Below are the code and all the weights of a small trained network. Each question names an input and a class and asks about switching units off, where a switched-off unit gives its printed mean instead of its output.

import numpy as np


def w(rows, s, z=0):
    codes = np.array(rows[::2]) - 128.0
    scale = np.full(codes.shape[1], s)
    scale[-1] = z or s
    return codes * scale


def f(y):
    return np.maximum(y, 0)


def log_softmax(a):
    a = a - a.max(-1, keepdims=True)
    return a - np.log(np.exp(a).sum(-1, keepdims=True))


def net(x, mask):
    res = np.array(x, float).reshape(1, 6) / 4 @ E
    y = f(res @ A[0][:, :-1].T + A[0][:, -1])
    res = res + np.where(mask, y, B[0][:, -1]) @ B[0][:, :-1]
    return log_softmax(res[-1] @ U[:, :-1].T + U[:, -1])


A, B = {}, {}
E = w([
[128,128,128],'x0',
[129,128,128],'x1',
[103,15,155],'x2',
[99,105,29],'x3',
[128,128,128],'x4',
[5,159,150],'x5',
],0.012)
A[0] = w([
[109,171,76,104],'n1',
[129,196,14,162],'n2',
[112,157,141,117],'n3',
[156,99,136,138],'n4',
[83,20,39,56],'n5',
[155,138,143,154],'n6',
[11,160,154,132],'n7',
[99,37,98,40],'n8',
[66,175,98,105],'n9',
[159,214,183,210],'n10',
[226,101,106,255],'n11',
[67,145,141,135],'n12',
[128,86,191,130],'n13',
[158,80,118,133],'n14',
[170,231,219,221],'n15',
[106,144,120,96],'n16',
[132,103,173,112],'n17',
[183,108,145,208],'n18',
[123,168,42,125],'n19',
[133,60,252,141],'n20',
[130,86,196,146],'n21',
],0.018,0.0058)
B[0] = w([
[115,140,85,178],'n1',
[173,137,36,236],'n2',
[104,133,122,155],'n3',
[150,120,152,160],'n4',
[130,248,189,204],'n5',
[145,133,145,158],'n6',
[3,124,69,227],'n7',
[106,178,190,174],'n8',
[90,138,91,191],'n9',
[137,193,189,225],'n10',
[254,132,180,240],'n11',
[62,127,104,180],'n12',
[125,70,122,174],'n13',
[157,134,160,170],'n14',
[105,212,206,254],'n15',
[118,130,113,146],'n16',
[122,91,127,157],'n17',
[174,120,169,191],'n18',
[152,121,64,199],'n19',
[109,12,124,216],'n20',
[122,62,133,179],'n21',
],0.05,0.018)
U = w([
[178,197,197,255],'0',
[75,203,180,152],'1',
[246,143,60,106],'2',
[141,146,40,60],'3',
[195,72,160,92],'4',
[90,78,144,37],'5',
],0.011,0.0028)

Each question gives the input, the list of numbers given to net, and the class t.
The units are the neurons (one row each of A and B). Each row of codes is followed by its name. A weight is (code - 128) times the scale printed after its matrix; where a second scale follows, it is the last column's (A, B and U).
mask holds one flag per neuron, in row order. A switched-off neuron (its flag False) gives its mean, the last column of its row in B, instead of its output. The means were averaged over made-up inputs and are rounded, as every weight is.
A unit's drop is (log p(t) with every unit on - log p(t) with that unit switched off) / (log p(t) with every unit on - log p(t) with every unit switched off).
The circuit of an input: a set's keep is (log p(t) with only the set's units on - log p(t) with every unit switched off) / (log p(t) with every unit on - log p(t) with every unit switched off). Starting from the 12 units with the biggest drops (on a tie, the unit counted first), units are removed one at a time, each time the one whose removal leaves the highest keep (on an exact tie, the one counted first), for as long as the keep stays at least 0.8.
units of the circuit, in order: the units of the circuit, biggest drop first
k most important neurons: the k neurons with the biggest drops, biggest first
drop when u is switched off: that unit's drop, to one decimal
input [-6,1,2,0,2,4], class 5: units of the circuit, in order : n15, n10, n2
input [7,-6,-1,-8,7,1], class 1: units of the circuit, in order : n11
input [8,7,1,-1,-6,7], class 5: units of the circuit, in order : n5, n15
input [3,4,5,0,8,2], class 5: 3 most important neurons : n15, n20, n10
input [4,-2,6,3,6,1], class 1: 2 most important neurons : n11, n5
input [5,-7,8,0,-5,-4], class 4: 3 most important neurons : n20, n15, n10
input [6,-4,-8,6,2,0], class 2: 2 most important neurons : n7, n2
input [-2,3,7,0,-1,-7], class 4: 2 most important neurons : n20, n15
input [-5,6,2,0,-3,-7], class 4: 2 most important neurons : n15, n10
input [-6,-6,4,-5,-3,0], class 4: drop when n7 is switched off : 0.3
input [2,4,-7,-1,3,4], class 1: drop when n15 is switched off : 0.5
input [-1,8,2,-8,5,-8], class 4: drop when n20 is switched off : 0.7
